(in the rows, 128 means zero)
Each row of numbers stands for one object and depends on some of the facts below. Use the named rows to name the rest.

How the objects are related:
baskotrim fofak drerim; biplu fofak dumel; boplok fofak gresi; dabur fofak brimo; daflil fofak sesko; diflek fofak pledam
dokleplel fofak vivugos; driplun fofak geflas; drogok fofak tasto; dumel fofak plostok; finum fofak feklor; flovu fofak feklor
futrur fofak klezo; gigem fofak ruskun; goskos fofak duli; grazam fofak brimo; gudradu fofak gragoplok; kiklo fofak plifel
klema fofak matruk; klopan fofak drogok; laru fofak gragoplok; lastan fofak stotrom; muvos fofak gastir; naflur fofak sudon
natel fofak gragoplok; nuplirik fofak stebrilel; plare fofak pledam; plitrol fofak zuluk; ploriklum fofak liten; plostok fofak brizak
plunor fofak teskoples; puvotul fofak stuto; rebrin fofak stebrilel; steflotes fofak ruskun; stegi fofak medir; stigram fofak plifel
stolol fofak teskoples; stoste fofak gastir; tafa fofak dugror; tenir fofak plugras; teskoples fofak ruskun; trabrozon fofak tuskir
tradritos fofak demem; tranen fofak tasto; trostu fofak drelil; trustoves fofak dritrek; vafir fofak feklor; zadral fofak feklor
ziza fofak puvotul; zugrivos fofak duli; balami draskas flamul; baskevo draskas klezo; baskotrim draskas demem; baza draskas stuto
begro draskas duli; begron draskas zuluk; bipli draskas matruk; biplu draskas radrerun; boplok draskas lopu; brasem draskas radrerun
bresku draskas stebrilel; brime draskas popaflur; brimo draskas klezo; brizak draskas zasus; brobrenus draskas sesko; brogril draskas medir
bruplem draskas plubrer; bruskul draskas lopu; dabur draskas plita; daflil draskas klezo; deskon draskas gragoplok; diflek draskas grutro
digros draskas matruk; divok draskas drelil; dokleplel draskas plita; dratum draskas testar; drekur draskas drofa; drelil draskas gragoplok
drerim draskas drelil; dreskin draskas drelil; driplun draskas radrerun; dritrek draskas duli; drogok draskas gastir; drokiplu draskas lopu
drolin draskas flamul; duflon draskas ruskun; dugror draskas lestin; dumel draskas begro; fekega draskas trano; feklor draskas plita
finum draskas radrerun; flamul draskas lestin; fliplur draskas stebrilel; flogodol draskas duli; flotu draskas kidrom; flovu draskas klezo
foram draskas sesko; futrur draskas flogodol; gastir draskas stuto; geflas draskas trostubuk; getin draskas gragoplok; gigem draskas flamul
gogil draskas tredrofle; goskos draskas tuskir; grazam draskas grutro; gresi draskas testar; greso draskas tredrofle; gribato draskas tuskir
grobi draskas lopu; gudradu draskas flamul; kidrom draskas zasus; kiklo draskas grutro; kimis draskas gastir; klema draskas demem
klodar draskas tredrofle; klolopi draskas klezo; klopan draskas plifel; klunu draskas begro; kulol draskas grutro; laru draskas stebrilel
lastan draskas brizak; lifo draskas kidrom; lopu draskas plifel; lota draskas kidrom; ludom draskas klezo; lupu draskas tigromom
matruk draskas ruskun; medir draskas duli; meditras draskas drelil; mustos draskas drelil; muvos draskas stuto; naflur draskas lopu
natel draskas klezo; nogru draskas testar; nufer draskas radrerun; nuplirik draskas grutro; peklomu draskas plifel; plare draskas brimo
pledam draskas plugras; pliris draskas sudon; plitrol draskas grutro; ploriklum draskas brimo; plostok draskas fakis; plubrer draskas bevek
plugras draskas potube; plunor draskas lopu; popaflur draskas gragoplok; postuk draskas sesko; puvotul draskas potube; radrerun draskas klezo
rasenis draskas drofa; rebrin draskas stotrom; rogril draskas lestin; saka draskas stebrilel; sesko draskas liten; siskas draskas gastir
skaplim draskas lopu; skegrim draskas lopu; skirul draskas drelil; skotok draskas demem; skotro draskas tigromom; sofiva draskas stotrom
soplu draskas tuskir; stebrilel draskas grutro; steflotes draskas drelil; stegi draskas matruk; stidro draskas drofa; stigram draskas potube
stolol draskas flamul; stoste draskas gastir; stotrom draskas ruskun; stugir draskas stuto; sudon draskas plita; suler draskas geflas
tafa draskas plifel; tamel draskas flamul; taplus draskas plubrer; tasto draskas ruskun; teklo draskas plita; tenir draskas fakis
teskoples draskas gragoplok; testar draskas zasus; tifur draskas stuto; tigromom draskas zasus; trabrozon draskas potube; traden draskas kidrom
tradritos draskas drelil; tranen draskas testar; trano draskas plita; tredrofle draskas drofa; tremok draskas bevek; trifa draskas stotrom
trofa draskas flamul; trostu draskas stebrilel; trustoves draskas klezo; tunastu draskas stebrilel; tuskir draskas zasus; vafir draskas sudon
vivugos draskas bevek; vugu draskas matruk; zadral draskas radrerun; zezik draskas lestin; zezu draskas radrerun; ziza draskas ruskun
zugrivos draskas tredrofle; zuman draskas radrerun; baskevo budru flovu; baskevo budru laru; baskevo budru dokleplel; baza budru tenir
baza budru radrerun; baza budru trostubuk; baza budru laru; baza budru grobi; begron budru kiklo; begron budru dratum
begron budru trofa; begron budru soplu; bipli budru flovu; bipli budru popaflur; brasem budru tremok; brasem budru duli
brasem budru lota; bruskul budru rasenis; bruskul budru stebrilel; dabur budru tigromom; dabur budru stegi; deskon budru foram
deskon budru drogok; divok budru dratum; drekur budru zuman; drekur budru plugras; drelil budru duli; drelil budru teskoples
drelil budru vafir; drelil budru stotrom; drelil budru tuskir; drelil budru teklo; dritrek budru ludom; dritrek budru vugu
dritrek budru plare; drolin budru plunor; drolin budru gribato; fakis budru drokiplu; fakis budru naflur; fakis budru feklor
fakis budru nuplirik; finum budru flovu; finum budru tamel; finum budru kulol; gigem budru rasenis; gigem budru dratum
gigem budru greso; gragoplok budru zuluk; gragoplok budru vafir; gragoplok budru zuman; gresi budru tredrofle; gresi budru stebrilel
gresi budru flogodol; gudradu budru meditras; gudradu budru ludom; gudradu budru plubrer; gudradu budru stuto; klunu budru tradritos
klunu budru zasus; klunu budru fekega; klunu budru geflas; lastan budru geflas; lestin budru duli; lestin budru dratum
lestin budru ruskun; lestin budru foram; lestin budru gribato; lopu budru tradritos; matruk budru drofa; matruk budru zadral
nufer budru fliplur; nufer budru stidro; pliris budru getin; plita budru tremok; plita budru trofa; ploriklum budru brizak
plostok budru drofa; plostok budru greso; plostok budru testar; plostok budru tranen; plostok budru fekega; plostok budru drogok
postuk budru muvos; postuk budru tenir; postuk budru brimo; rogril budru drofa; rogril budru puvotul; rogril budru vafir
sesko budru zezu; sesko budru teskoples; sesko budru brobrenus; sesko budru testar; skirul budru mustos; skirul budru klopan
skotok budru trifa; skotok budru stidro; skotok budru plugras; steflotes budru brime; steflotes budru peklomu; steflotes budru brobrenus
steflotes budru tuskir; steflotes budru begro; steflotes budru bruplem; stoste budru brogril; stugir budru skegrim; stugir budru radrerun
stugir budru dokleplel; tafa budru potube; tafa budru drogok; tasto budru stigram; tifur budru zuluk; tifur budru skegrim
tifur budru greso; traden budru brobrenus; traden budru biplu; traden budru digros; trustoves budru trabrozon; trustoves budru kidrom
tunastu budru lupu; tunastu budru plugras; zezik budru tradritos; zezik budru trabrozon; zezik budru trostubuk; zugrivos budru lifo

Known rows:
finum: [131  91  79 106 122  97  91  64 139 104 123 136 172 135 138  69 152 168
 152 122 118 136 135 118  83 156 133 152 115  74 198 141 113  95 153 175
 100 144 141 188 154 131 118  14 137]
flovu: [126 110  92 104 113 104  94  77 163 111 135 135 173 106 134  60 153 163
 141 139 118 145 142 111  91 140 126 151 124  93 176 126 105 105 159 188
 110 129 133 162 149 130 143  12 148]
muvos: [ 83 105 121  89 107 118  85 130 147  89 134 128 165  88 104 107 147 161
 122 127 143 155 159 114 112 110 117 114 143 136 150 162 105 124 148 138
 115 120 106 110 137 145 134  87 131]
skotro: [ 93 102 125 111 131 129 106 125 156  88 119 115 187  82 112 111 155 150
 102 146 142 137 155 136 111  81 150 112 112  84 167 155 118 142 122 135
 117 124  89  80 133 179 148  88  94]
tigromom: [ 89 109 128 110 130 129 106 126 154  92 121 118 181  78 112 108 156 151
 106 146 141 141 156 134 110  80 146 111 118  90 162 153 118 142 128 139
 116 123  92  80 135 178 150  87 100]
zasus: [ 90 106 128  99 119 124 101 130 154  87 133 112 169  75 110 106 152 148
 107 138 138 141 147 128 117  93 145 109 111 100 164 150 108 138 137 138
 122 118  94  86 130 164 145  87 107]
brizak: [ 86 121 117 107 149 131  98 118 145  89 129 145 157  72 108  93 146 158
  91 130 148 125 168 136 134  89 108 102 116  83 168 152 140 151 116 131
 123 110  86  66 117 160 151  86  57]
ploriklum: [ 84 106 110 101 125  99  92  99 108  88 106 130 158 123 107 118 139 165
 157 113 138 148 160 119  94 123 135 121 137 107 181 172 120 109 149 143
  98 117 130 134 147 149  99  75 117]
brimo: [ 70 120 105  96 137 119  96 104 100  91 132 136 129  91 109  90 156 153
 134 114 122 149 127 132 117 118 141 122 109  94 170 152 135 112 166 156
 115 107 137 107 139 142 100  96  90]
testar: [ 93 110 138 116 120 122 110 129 161  86 125 103 172  66 109 110 140 143
 108 142 144 135 154 128 118  90 156 109 101  87 175 146 104 145 130 138
 121 114  85  82 125 171 149  85 102]
dratum: [ 94 115 145 109 130 130 111 121 169 103 125 116 180  71 102 126 149 142
 102 139 130 137 157 136 106  79 156 115 101  85 174 154 105 149 127 152
 118 112  80  63 139 172 147  70  93]
baskotrim: [ 85 105 115 104 116 119  89 127 147  95 121 121 164  97 105 113 138 163
 123 128 147 153 158 123 110 106 116 116 145 132 153 165 103 126 148 140
 115 134 109 111 137 148 135  90 126]
trano: [ 81 106 111 109 121 123  89 126 145  99 125 122 151  87 106 104 143 161
 114 130 146 156 143 135 115 102 121 117 134 127 153 156 112 129 155 145
 119 138 111 102 138 146 134 101 115]
soplu: [ 94 108 137 109 131 128 109 121 167 102 123 116 183  79 105 127 153 145
 103 141 131 136 157 140 107  82 151 114 103  85 174 155 109 147 126 147
 121 123  81  68 137 174 145  77  91]
gudradu: [ 52  49 117 132 124 106  42 131 154 128 112 103 159 141 107  95 143 122
 144 157 128 158 133 128 121  95 157 100 176 137 144 168  60 131 168 125
  95 153 111 105 167 140 157 139 158]
teklo: [ 82 115 120 122 117 118  95 126 150 101 124 112 141  78 104 108 123 156
 121 122 150 153 147 131 121 108 126 116 123 126 160 153 102 131 160 151
 124 126 107 105 129 139 131  99 117]
geflas: [ 76 115 115 100 123 125  94 127 138  98 139 121 135  71 105  93 148 152
 113 127 137 153 128 136 129 104 127 115 115 119 154 145 112 129 163 151
 129 124 115  88 129 139 132 104 106]
skegrim: [ 81 130 123 111 101 157  46 150 156  85 110 100 153  82 109  99 159 197
  96  79 123 163 137 126 105  83 106 143 114 127 137 180  72 124 185 155
 132 100 131 103  84 152 121  70 112]

Rows to name:
No name comes twice in this set of rows, the named rows included.
[114 115  70 133 138 137 101  95 169 134 141 125 131  75 140  38 156 159
 101 149 128 151  93 159 118 109 111 150 105  85 160 108 119 128 173 204
 135 170 137 124 141 126 162  57 108] : feklor
[ 79 119 114  87 123 103  94  97 107  88 130 137 146 103 107  98 153 154
 149 112 115 150 147 112 104 130 150 125 115 102 176 160 123 103 160 155
 105  92 134 125 145 142  94  77 111] : radrerun
[ 74 117 116 126 123 124  97 129 146 105 134 113 125  70 107  97 126 150
 114 122 148 156 131 143 131 107 126 114 118 127 157 147 112 131 164 155
 126 133 106  94 133 133 131 113 104] : stotrom
[ 91  93 122 111 140 142 108 125 154  95 121 119 177  85 110 113 159 149
  91 135 136 129 137 155 114  78 155 111  93  72 174 158 121 146 124 137
 122 139  86  72 134 177 141  97  76] : gresi
[ 83 112 114 103 123 104  90 105 119  91 112 128 159 114 108 116 139 163
 150 119 139 150 160 117  98 120 132 121 138 114 174 168 115 112 148 144
 100 115 125 127 145 150 109  76 120] : daflil
[ 78 110 119  86 112 121  88 127 144  89 143 126 154  79 106  94 153 156
 113 128 132 152 142 122 120 107 128 116 125 126 148 150 108 126 156 147
 124 118 109 100 133 144 133  95 120] : trostubuk
[ 83 111 120 103 114 117  89 130 146  95 120 125 163  91 103 114 137 164
 125 129 149 156 163 121 110 105 113 117 150 135 153 161 105 128 146 144
 113 126 109 107 138 150 135  86 127] : stigram
[ 81 126 120  99 101 157  43 150 148  79 115  96 157  86 114  94 170 197
  97  83 121 162 130 124 105  82 100 144 117 126 135 178  74 122 181 148
 133 104 134 106  86 157 124  71 114] : grobi
[ 82  94 105 108 124 124  90 125 140  97 120 121 156 101 110 109 144 165
 116 124 149 149 140 141 113 100 119 115 135 121 155 164 114 128 150 137
 118 153 112 110 136 150 129 106 112] : fakis
[ 81 115 121 114 117 121  95 127 151  97 126 120 145  77 101 103 128 158
 118 118 147 148 147 128 122 108 126 117 124 126 158 157 106 129 158 152
 122 122 106 103 130 140 126 101 116] : puvotul
[ 73 118 107 111 133 130  95 126 131 104 127 122 137  81 109  97 151 155
 113 132 144 158 133 142 122  92 113 116 131 121 150 146 122 132 157 153
 121 137 123  88 136 148 137 106 102] : stuto
[ 93 124 134 105  80 157 113 171 139  72 109  79 181  68 113 144 155 193
 124 112 153 185 128 140  74  89 138 147 132 160 145 172 100 105 170 164
 117 140 139 116 138 186 109  75 153] : klopan

Now the same objects, written a new way:
Some rows with their names:
popaflur: [111 163  75 141 157 105 115 188 179  84 124  59 161 124 133 164  73 115
 101 130 103 177 107 149 105 128]
baskotrim: [130 124 154 125  97 148 150 106 101 126 137 131 135 131 130 112 134  97
 121 104 148 126 122 173 110 115]
tuskir: [152 130  30 153 187 173 125 132 165  76 123  62 111 158  92 171 108 160
 108 153 142  88 109 118  98 113]
futrur: [128 127 148 119 106 148 144 105 103 128 134 134 136 130 133 113 136 102
 125 104 149 125 120 172 112 116]
duli: [118 174  59 163 168 161 127 171 138  73 109  93 138 162 124 162 119 144
 112 182 100 150 113 140 105 124]
klopan: [ 85 176 152 161  26 170 170  95  89 118 145 113 151 137 140 123 155 157
 141  66 168 136 112 195 124 155]
stegi: [129 130 159 121 102 146 148 102  94 131 138 136 140 139 135 109 131 108
 125 108 147 120 118 168 104 112]
tunastu: [ 95 128 148 145  97 146 130  98  96 130 131 167 108 118 117 101 121  99
 109 117 132 104 132 176 113 134]
tasto: [ 83 184 139 198  48 179 197  95 118 108 147 132 111 138 103 139 133 171
 123  70 154 139 148 177 171 153]
bresku: [121 137 149 127  99 155 155 101  93 118 144 156 121 140 133 113 132 114
 127 116 140 122 126 171 121 107]
lastan: [144  95 136 124 115 155 156  93 141 111 146 129 122 130 118 118 139  92
 123  95 166  92 114 175 128 119]
ploriklum: [144 113 155 127 101 148 151  99 115 151 117 133 133 116 122 114 152  97
  99  98 140 153 125 159 122 141]
pliris: [124 133 148 130 104 155 152 101 108 124 141 147 119 136 121 116 130 107
 119 107 139 128 137 169 128 107]
drerim: [112 138 172 164 128 114 178 144 127 126 134 145 138 130 120 129  76  84
 109 103 133 146 162 160 138  85]
begro: [115 159  48 143 138 138 103 160 151  99 104  74 142 157 144 171 119 146
 110 153 117 153  99 149  89 117]
foram: [128 130 157 157 116 155 172 125  96 109 124 151 147 150 125 117 148  96
 126 127 151 112 124 164 116 119]
grazam: [126 134 156 115  98 148 144  99  98 129 136 140 136 128 135 103 137 103
 128 110 153 123 122 176 107 109]
driplun: [148 102 159 130 109 143 159 102 115 161 106 126 144 111 123 114 157 108
  83 101 135 167 122 143 117 162]

Name these rows:
No name comes twice in this set of rows, the named rows included.
[157 146  39 110 213 175 117 114 156  78 142  68 111 138  82 145  95 152
 108 169 123 110 123 129 106 109] : brizak
[140 110 132 148 134 187 171  89 119  98 151 146  91 131  76 116 133 101
 115 116 149  84 149 160 152 111] : gresi
[155 140  38 117 172 174 117 125 154  80 145  37 119 140  89 162 103 152
 109 133 135 109 105 130  97 125] : tigromom
[130 133 165 138 107 164 158 121  88 117 124 139 155 140 130 108 154  85
 136 125 153 116 115 182 107 122] : kiklo
[120 156  58 148 148 142 111 165 150  83 106  81 148 153 139 155 119 136
 110 156 113 138  94 151  90 137] : drofa
[126 126 158 158 115 146 165 121 102 106 123 156 144 147 132 113 143 101
 125 130 144 103 114 168 116 132] : greso
[112 116 139 149 108 148 149 113 127 104 130 164 119 128 121 109 142  82
 115 117 137 106 127 179 134 134] : tifur
[129 174  60 117 141 151 109 147 137  94 132  63 134 145 131 160 112 150
 114 146 107 171 108 140  95 116] : plubrer
[144  91 126 143 117 163 160  87 134 121 134 141 100 143 106 129 138 107
 115  99 170  82 138 158 129  98] : traden
[112 125 170 175 122 129 176 167 130 123 116 137 157 121 118 132 101  50
 119 105 144 141 155 172 135 102] : divok

